Each row was made from one path, in order. Every step used is in the known rows, and no mark comes twice. Write each row's path.
Each row is shifted at random along 8 fixed directions that mean nothing.
Known rows
kogi-lesodi-zunil-basav: [-150   82   12 -236  154  -53 -258 -199  194  -53 -140 -143 -221   53
  -85  181 -181   16 -153  129 -105   50    6   90   95   -1 -200  -57
   40  182   79 -119  140   33    2  -49   32   94  152 -194  200 -221
 -396   55   -5 -116  -62 -244   94   -1]
basav-zuvef-sevani-kogi: [-338  135  193 -145 -224 -188  -71 -327  -61 -149 -190 -305   47  -17
 -245   63  171 -161  235  206   71 -212   59  116   74 -267  -78  -84
  -21 -164   82  -60  -15  -73 -226   40  -65  -94  -58   22 -266   12
 -121  276  345 -185 -131 -305   53 -260]
basav-lesodi-sevani-zuvef-gigu-gefub-kogi: [-129   74   76 -102 -185 -230  229   96 -166 -145   66 -235  -45 -145
 -124   55  200 -127   70  201  291   20  -14  -90  126 -249  133  -74
  204 -252  123  -94  -74  -73   22   24   -1  -61   24  267 -302  129
   29  102  422  -28   91  -21 -195 -135]
basav-lesodi-gefub-zuvef-gigu-kogi-sevani: [-342  152   52 -128 -200 -134   24  -75  183 -305   -9 -123 -109  -51
 -241 -114  -69   67   96  293  173  -20 -128   61  138    3 -231 -170
   24   17   16   15  -34  323 -122 -157 -213   15   64  -53   -1   28
  -81  298  371 -176   88 -362   39 -366]
lesodi-sevani-zuvef-gigu-basav: [-270  167  149 -184  -72  -13  -31  -25 -110   36  243 -146   -1 -194
  138  254   25  -96   54  127   68 -141  -10   59  193  -31    2   75
  -98  -19  202   94   69  -48 -179   42   57  168  -19 -110  -78  100
  -33 -168  109 -137   13  -45   76  109]
kogi-gefub-zuvef-sevani-lesodi-zunil-basav: [ 198 -143 -146   15   79  -25   20  305  104   -1  204   -2  -91 -115
   45 -175 -199  115 -249  122   -1   75 -211  -51  -51  257 -170   23
  -12  114  -37  -82   27  187   85 -382 -364   10 -129   69  -29 -107
  171    7   98   55  187  -49  -84 -301]
kogi-gefub-zuvef-sevani: [ 330 -237  -27   99  102  265  121   99 -203  141  -46  345  154  217
  308 -249   48  -96  106 -433  -36   46  233  -97 -301  138  157  255
 -181 -105   32   -4 -202 -474  -92  344   90 -108 -100 -163  -13   10
  129 -179 -292  129  -69  169  241  299]
gefub-kogi-lesodi-sevani: [ 338 -168 -285 -154  259  255  140  121  328   18  114   60  -79  135
    2 -267 -273   91  236    8  -24  159   81  -65 -142 -366  212  280
  -60 -161  -69 -278  217  155  106  -45 -224  -85  -76 -167  289  107
   55 -292 -190 -176 -137   84   23  210]
basav-zuvef-gigu-gefub-sevani-lesodi: [ 120  -47    6   86  -34    1   96   75 -141  152 -147   12   89   31
  -67  -79  112    9 -264 -197   26   47  144 -160   44  -81   88 -147
   67    7   32  -16  -41 -129   79   23   34  118   48  173  -68  135
  197 -211 -161  199  -62  124  -77  174]
zunil-basav-lesodi-gefub-kogi-sevani-zuvef: [-191  124  164  157  -51 -157 -140 -157   74   -4 -380 -120  -18   85
 -352  -54  102    7 -166    2 -161  -98  -54  -91   86 -135 -204 -361
  110   75 -126  -47  199   85  138 -157 -139   94   45   77  -58   47
   25  266  -38   44   32  -47  -61 -226]
zuvef-gigu-gefub-kogi: [  88  111  -14  -72  184   80 -129  -70   29  -69 -204 -217    8 -106
  100  188   20 -114  173 -129   77 -295 -107 -118   87 -114   65   77
  145  -86   68 -233  251 -206  218   77  291  -63  162  111   73  216
 -166 -292 -163  -43  106  470  -14  274]
gefub-basav-lesodi-sevani-zunil-kogi: [  20   27   -4    1   56  133   79 -290  364   37 -154 -156  -40  193
 -211   47 -172   74 -131  108 -191  126  220   34  -11 -326   85   24
   10  -45 -197  -39  170  209   96 -155 -146  -26   13  -79  184    1
 -118   65 -172 -107 -103 -126 -179   10]
lesodi-zunil-kogi-gefub: [ 101 -279 -113   49  -60  113  -37   72  -95 -320 -303 -360 -150  -46
 -155 -292  175  -87  -75    9  191  -15 -137  -84 -139   -6  -66  291
  249 -242  -68 -254  109 -294  201   34   64 -173 -166  308 -326 -203
 -214  544  338  -58  390  136 -121 -239]
gigu-gefub-kogi-lesodi-zuvef-sevani-zunil-basav: [-108  153  138   -7 -103   67  269 -223   79  -74  109  -34   68 -166
  157   67  -96 -118  168  220  191   87 -117  -47  -66  -16  -26  118
 -175 -167 -177  213  103  184   36  -59 -125   55 -132 -138  -15  138
   27  146   90 -229  161  174 -177 -182]
kogi-gefub-sevani-zunil-basav: [  91   24   -7   70  177  225 -226  -93 -194   -4 -264   47  -65  -16
   32   36   11  -95 -209 -167 -112  -97  -35  -73  -90  241 -101  -89
   46  143   12   58    7 -224  138  -26  152  117   46   30    5   11
   82  109 -182  132  195  249  -85   27]
zuvef-gigu-gefub-sevani: [-197   90  125   65 -161  205   -3 -415  198 -226 -224  -12   99   88
   39 -124  -83   31   25 -138   -6 -186  124   87   -9  112 -183   69
 -164   71 -131  281  128   92 -151   67  -24  139  -33 -161  213   55
 -136  257 -171 -196  133  -78  171   54]
lesodi-gefub-basav-zuvef-sevani-kogi-zunil: [  48   85   61  114  -68  -80  -37 -130 -101  139  161  -32  250   70
  223  121  115 -201  291 -118 -195 -166  -40  130 -205   94   73  123
 -280 -123  -77   -2  -66 -263 -116  292   86   -4 -130 -136 -100  130
   46  -70  -92  -43  -74  287   97  121]
sevani-zunil-lesodi-zuvef-gigu: [-353  153  342   54 -229 -333  -52 -469  259  146 -236 -292   98  114
 -101  275   77   -8 -357 -138 -127 -178  188   18  264    7 -279 -199
  -98  161 -162  118  133   33  -97  112   -7  283  112 -111  214 -125
 -330   -1 -259   15 -175 -470  211  119]
sevani-lesodi-gefub-zuvef: [-150    9  265  127 -228  192  118 -495  411   94 -171  -31  270  231
   -5 -168  -93   55 -204 -172 -231  -76  219  115  134  -26 -235  -37
 -338   87 -259   68  283  124 -158  129 -293  195  -87 -234  327   -2
 -299  -26 -373 -177 -181 -356  358  177]
kogi-lesodi-gefub-zuvef-sevani-gigu-basav: [-100  -25   86   91 -126  -70   -5  279 -242  -33  207  288   40  -24
  177 -123  120    8   34  -84   17   89   14   74   24  345 -129   29
  -24  105  206  238 -207 -135 -248  179   85  113  -48  -43 -111  -73
   93  115  165   71  103 -110  259  -57]
zunil-basav-zuvef-gigu-kogi-lesodi-sevani-gefub: [  42  -94  120  211  -94  237  158   53  125 -106 -496 -390  -43  127
 -163  -74  205  -20 -423 -135    3   27  337 -173 -208 -212  -57   78
  113 -169 -300  -69   98 -233  184   66   97   -4   -9  110 -292   57
   95  272  -30  133  209  222 -146   21]
lesodi-sevani-kogi-zunil-basav-zuvef: [ 324 -254 -225   67  226  166 -119  230 -124  314  -53  104  -52  161
  -67  -94   41   68  -35 -200 -219  132  119  -60 -230 -122  195  -25
   20   12   -6 -180  -78 -246  134   82   40  -38  -42   30 -113  -45
  227 -217 -306  234 -196  187  -98  238]
zuvef-sevani-gefub-kogi: [  77  -50  -88 -185  261  152 -162    5  249 -306 -320  -66 -300   68
  -74   19 -152   86   56   77  -87 -136  135   37  -51   48 -128 -161
  209  136  106 -163 -163   19   63 -265    5 -257  234   21   19 -144
 -128   69    6   65   42 -157  -18  -63]
zuvef-sevani-kogi-zunil-basav-lesodi-gefub: [ 305 -170 -236  105   14 -334  -11   90   -5  119  175   76   80  254
  172   -2   -4   43  222 -152 -242   53  110  129 -370   -1  147   99
  -54  -21  -98  110 -247  -80  -62  108  -16 -121 -114  -61   18  -84
  121   53  -61   94 -181    1   28   64]
sevani-zunil-kogi-lesodi-gefub-basav-zuvef: [  -3  -79  -70   64   54  -10 -140   78   20   -1  -37  152  -44   50
 -161  -98  -13  132  -91   62 -135   70  -27   82   66  136 -142 -196
   19  179   -9  -51  -16  166  -32 -115  -83  -53   22   -2   22 -144
  -44   76   50   57  -56 -167  113 -161]
gefub-zuvef-gigu-kogi: [ 119 -241 -110  205 -254  296  122  129 -132  102  388  505  449   38
  192 -518   56  160  542 -300  147  -54  -27  110   -1  -35  121  385
 -311 -103   33  274  137  104 -367  265  -83  -94 -403  -81  134  110
  124 -113  -81 -227 -144  -39  516   54]
zuvef-sevani-lesodi-gefub-kogi-zunil-basav: [  99  -39  103  227  -24   24   26 -153  311  -99 -234  -79   37  249
   88  -45   -2   40  -49 -202 -219  -37  181   57 -234   89 -165   70
  -39   32 -287  163    4  -81   57   32    3  -23  -12  -99   88  -78
 -139  319 -227   48   66   15   77    6]
zuvef-gigu-gefub-kogi-zunil: [ 172    9  -59 -227  156  281  152  -54   32 -233   85  -25  -53  -49
  353  139  -83 -138  382  -37  201  -39  111   85 -148  143  182  366
  -36 -168   21 -137 -129 -270  -25  300  334 -195  145 -152  124   78
 -321 -177    1 -112   42  254  102  315]
sevani-kogi-zunil-lesodi-gefub-basav-zuvef-gigu: [  44   66  -96  -12   25 -283  -77   96  197   77  402  103   93    9
   96  155 -121  128  167   75 -170 -137  -96  222   51  182   -9  -46
 -174  159 -103  -56  -20  329 -164  -57 -116  -47   35 -153  283   13
   -6 -288  -36  -28 -229 -181  232   38]
basav-zuvef-sevani-gefub-kogi-lesodi-zunil: [-102   71   38  280 -303  -61  129 -348   -6   74  -95 -138  299    3
 -175 -250   94 -149   35   -9   55  -25 -228  -61 -112 -230  -42   16
 -220 -217 -306   90  231  188   79   77 -274  135 -321  106  -71   97
  289  312  -21 -112   47  193 -218 -198]
zuvef-sevani-kogi-gefub-basav: [  37   55   14 -122  157  229 -117   84 -207 -246  -90  211 -173   58
  184   70   34  -96  316   26   94  -10  132  150 -170   71   57    5
   33  -38  222  113 -380 -229 -136  114  282 -281  111  -58  -79 -144
   24  210  115   63  -49  -31  -10   59]
sevani-zuvef-gigu-gefub-basav-lesodi: [ -14  144   58 -127   73 -169  -29  114 -204   69  -16  -65  -27 -131
   13  246   27  -57 -171   45  125  -20   30  -34  211  -51   53 -211
  110   58  223 -159    1  -82   17  -76  148    4  173  139  -52   59
  -16 -326   49  109  -95   98  -60  134]
sevani-lesodi-gefub-kogi-zunil: [  54    6 -102 -233  109 -340 -230  330 -398 -175   66 -112 -255 -180
  -45  133  232 -168  152  116  197   16 -275  -12  168   88  -33 -225
  431  -14  456 -293 -233 -385  134   77  321  -99  208  364 -274 -108
 -215   69  459  163   83   37  -52  -89]
lesodi-gefub-zuvef-sevani: [ 372 -237 -220  -73  326  110  -27  198  143  278  158  262    3  137
  260  -64 -229   91  -22 -221 -281  -10   29 -101 -127   83  168  104
 -143   93   85 -209  -53 -105   74  -39 -140  -80   20 -183  171    6
   97 -617 -419   84 -118  133  125  347]
sevani-zunil-kogi-gefub-basav: [ 167  -45  -25  301   -8  -16 -298   79 -591  108   -9  306  249    7
  170  -58  336 -146  312 -426  -29 -192 -158   -7  -56  237    8   -9
   71   20  170  207  -28 -447  -22  350  418  -18 -123  189 -109   55
  113  136  -87  167   79  396  201   59]
kogi-lesodi-zunil-basav-zuvef-sevani-gigu-gefub: [  15  -93  -41   87 -163  -71  168  -30   15   66  219   81  103   51
  145  -91  -45   65  -90  -52  -79  114  107   68 -217  252   -5  120
 -213   56 -174  236 -109   63 -171  111 -144  152 -145 -158   -2  -40
  131  101    9  -10    7  -63   52  -66]
lesodi-gefub-kogi-sevani-gigu: [-102  185   52  -35   -6 -179 -227  -75   -1 -145   20 -303   28 -113
    3  107  147 -182  252  -74 -142 -466 -229  -12  103  160 -136  -17
   82  -24   51 -199  212 -207   48  165  115  153   71   71    4  260
  -93   -2   89  -92  215  226  153  -31]
zuvef-gigu-basav-lesodi-zunil-sevani-gefub: [ -48  -45 -172  -16 -261 -223  148 -198  179   60  690  253  237  126
  315   25 -224  186  299   31 -241   25  112  325 -147  195  123  275
 -312  138 -110  542 -176  415 -450  112 -212  113 -204 -352  341  -30
  -20   32   70 -244 -174 -414  292  -15]
sevani-lesodi-zuvef-gigu: [ 161 -321 -291 -162   71 -233 -105  579   11   60  236   54 -208  -43
  -85 -233  -78  326 -232    9   75   71    7   10  235   30 -120 -141
  161  227  307 -168  -96  189  -90 -310 -220  -28   -8  224    4 -336
   58 -245  125  185 -192 -516  168  -43]
sevani-zuvef-gigu-gefub: [ 202 -235 -313 -128  -29  128  178  320 -344   22  448  269   64 -315
  191 -285 -101   93  120   69  386   41 -211   -1   38    6  243  168
 -142  -74  164   59   -8  242  -95 -143 -191  -79 -272  176  -25    1
  383 -281  134  -61  -27   76  -86   70]
zunil-basav-zuvef-sevani-kogi-gefub: [ 197 -186  -87   99  -88  -93   11  223 -289  -56  103   -9  159    9
  104 -171  218  -87  294  -95   -6 -184   39   36 -286   43   92  239
  -43 -199  -10  -15 -102 -280 -176   97  -13 -222 -269   68 -356   75
  211  174  298  -10   45  131  165 -222]

Which path is each row?
[-190  276   57  -75    4 -167  -46 -278  -91  184  165   79   40 -154
 -101  199 -113 -111 -180  195  -52   21 -293  -42  148   19   63 -251
 -158   83  -28   72  109  265   82 -145 -130  244   21 -100  162  156
  200 -148  -69  -59  -56   62 -247  -43] | kogi-sevani-zunil-lesodi-gefub-basav-zuvef
[ 130  -76   96    3   62  282  165  167  -36  -71   35   48  -75   17
  309  136   90  -64  106  -81   10   71  242   27 -186  259   86  223
  -12  -87  -41   38 -286 -353  -18  257  292 -102   85  -87 -137  -25
 -147   -9  -41   74  144  157   37  186] | lesodi-zuvef-gigu-gefub-sevani-kogi-zunil-basav
[-186  187  141  114  140  211 -186 -315  509   37 -415 -182 -132  117
 -233   92 -167  130 -177  -17 -276   12   48  -48   55  -85 -244 -139
   62  224 -293   12  327  251  227  -68  -18  299  210 -168  353   27
 -161   62 -456  -16   23   40  -80  114] | gefub-kogi-lesodi-zunil-sevani-gigu-basav
[ 436 -419 -443   -5  224  -18   82  669   15  348  526  440  -51   57
   71 -257 -227  356 -108  -50 -142  394   -1  -74  -65   32  331  268
   93  136  155  -77 -144  177    2 -189 -179  -84  -98   19   93 -143
  208 -495  -79  140 -117  -71   44   76] | gefub-zuvef-gigu-basav-lesodi-zunil-sevani
[ 202 -116  -86  -57   33  -45  313  234  186  -49  287  157   -3  -10
  185 -130  -95   93  272  -37  126   75   31 -131  -77   39  179  240
   -9 -133  -91  -18  -23   98   17   15  -71  -78  -12 -127  153  160
   27 -233  -23  -90   43   45  118   70] | zunil-lesodi-zuvef-gigu-gefub-kogi-sevani
[-210  278  158  -72  -78 -160   89 -196  271  -27  131 -219   63 -134
  -52  265  -74  -29   35  268  -38 -167 -144  -27  106 -165   56  -43
  -83  -72 -161  -29  233  318   38 -216 -153   50   43 -114   63  312
   38 -143   97 -227   29   94 -121 -138] | zunil-lesodi-gefub-basav-zuvef-sevani-gigu-kogi
[ 135    2  -48  -25  274  448   58   16  112   73  -41  145 -105 -103
  145   76 -288   58 -245   -3  -27   84   32  -73  -93  213   36   77
  -92  153 -146   -5   -3  136  164 -154  -17   60  113 -156  199   42
  178 -303 -379  118   99  240 -189  240] | kogi-zunil-sevani-gefub-zuvef-gigu-basav
[-251  191  147  147 -146  198  198 -384  317  142  -78 -145  134  -18
 -231   55 -162   62 -189  202   13  104    3  -27  160 -351   26   37
 -127  -86 -317  175  330  507  101 -201 -258  145  -92  -55  191  133
  103   41 -205 -157  -21  -53 -308  -48] | gefub-zuvef-gigu-basav-lesodi-sevani-zunil-kogi
[-171   67  136  135 -161  103   -2 -206   58   27  -93  270  171  194
  -72  -94  -11  124  160 -127   49  104  170  145   14   -7 -125  -44
 -133  105  -93  255   -9  127 -238  158   54  -11    6 -216  193  -50
 -158  173 -115  -50 -229 -277  294  -47] | gefub-zuvef-gigu-kogi-zunil-basav-lesodi
[  42  -23    8  -96   99   48   99  208  115   20   72  -28  -59   17
   86  158   -3   70  -11   83  -48   52  172   57  103 -114  155   71
   80  -27   78 -166  -77    5  -26  -13  108 -161  148  -10    0  -28
 -197 -302   52   25 -133  -54   84  196] | sevani-zuvef-gigu-basav-lesodi-gefub-kogi
[-103   37  124  -11 -321  259  426 -133  139 -289   60 -314   79  -69
   68  -87    1  -97  -17  223  321  145  142  146  -83  -78   -2  362
 -182 -317 -238  -11   40   69 -120   88  -27  -87 -181  -15 -131  -29
 -209  342  333 -254  135  -23  -73 -131] | sevani-gefub-basav-lesodi-zuvef-gigu-kogi-zunil
[  -6  -33   57  190 -156 -200   57  153   81  163  182 -136  154 -144
   -9  -42   32   77 -240  -44  -44  -24 -115 -103  171  102 -106  164
    1   45  -82   86  270  127   19 -186 -118  274 -195   94   -5  102
   49 -110  -36  -56  213   70   86 -116] | gefub-sevani-zunil-lesodi-zuvef-gigu-basav
[-261  103  -60  121 -251  -76  -74 -158 -161  -43  166  117  136 -228
 -304 -282  -10   58   48  281  202    6 -542   83  195 -127 -133 -217
 -103   12  -78  181  319  562   17 -290 -364  101 -294  198  -10   -7
  235  412  271 -183   12  -77 -199 -465] | sevani-lesodi-gefub-kogi-zunil-basav-zuvef
[ 133 -286 -110  413 -274  -82  223 -111  133  158  -10  203  295  222
 -164 -479   -3  186  -80 -148 -128  133   14  -20 -155 -101   23   46
 -154  -56 -339  250   30  332  -16 -111 -451  -52 -365  105   27  -88
  287  278 -148   12  -38 -192  -50 -231] | basav-lesodi-gefub-zuvef-sevani-zunil-kogi
[  76   31  -72  -50   73 -278  -45  -56  143  144  259  302   63   43
  116  116 -258  194   45    5 -219   25   47   91  -19  351  -70 -266
 -134  357   26  204 -170  268 -189 -259 -183   81   84 -262  238   71
   56 -314 -171   28 -182 -179  199  -62] | gigu-gefub-basav-zuvef-sevani-zunil-lesodi
[-363   53  294  289 -227 -166 -261   49 -270 -119 -557 -226  -31   43
 -448  -63  509  -97 -345 -114  108  -31  -38  -84  199 -104 -271 -135
  348  -41   68  -43  116 -362   71  211  347   -1   38  381 -421 -276
 -228  663  300  173  195  -69   29 -318] | gefub-kogi-lesodi-zunil-basav-zuvef-gigu
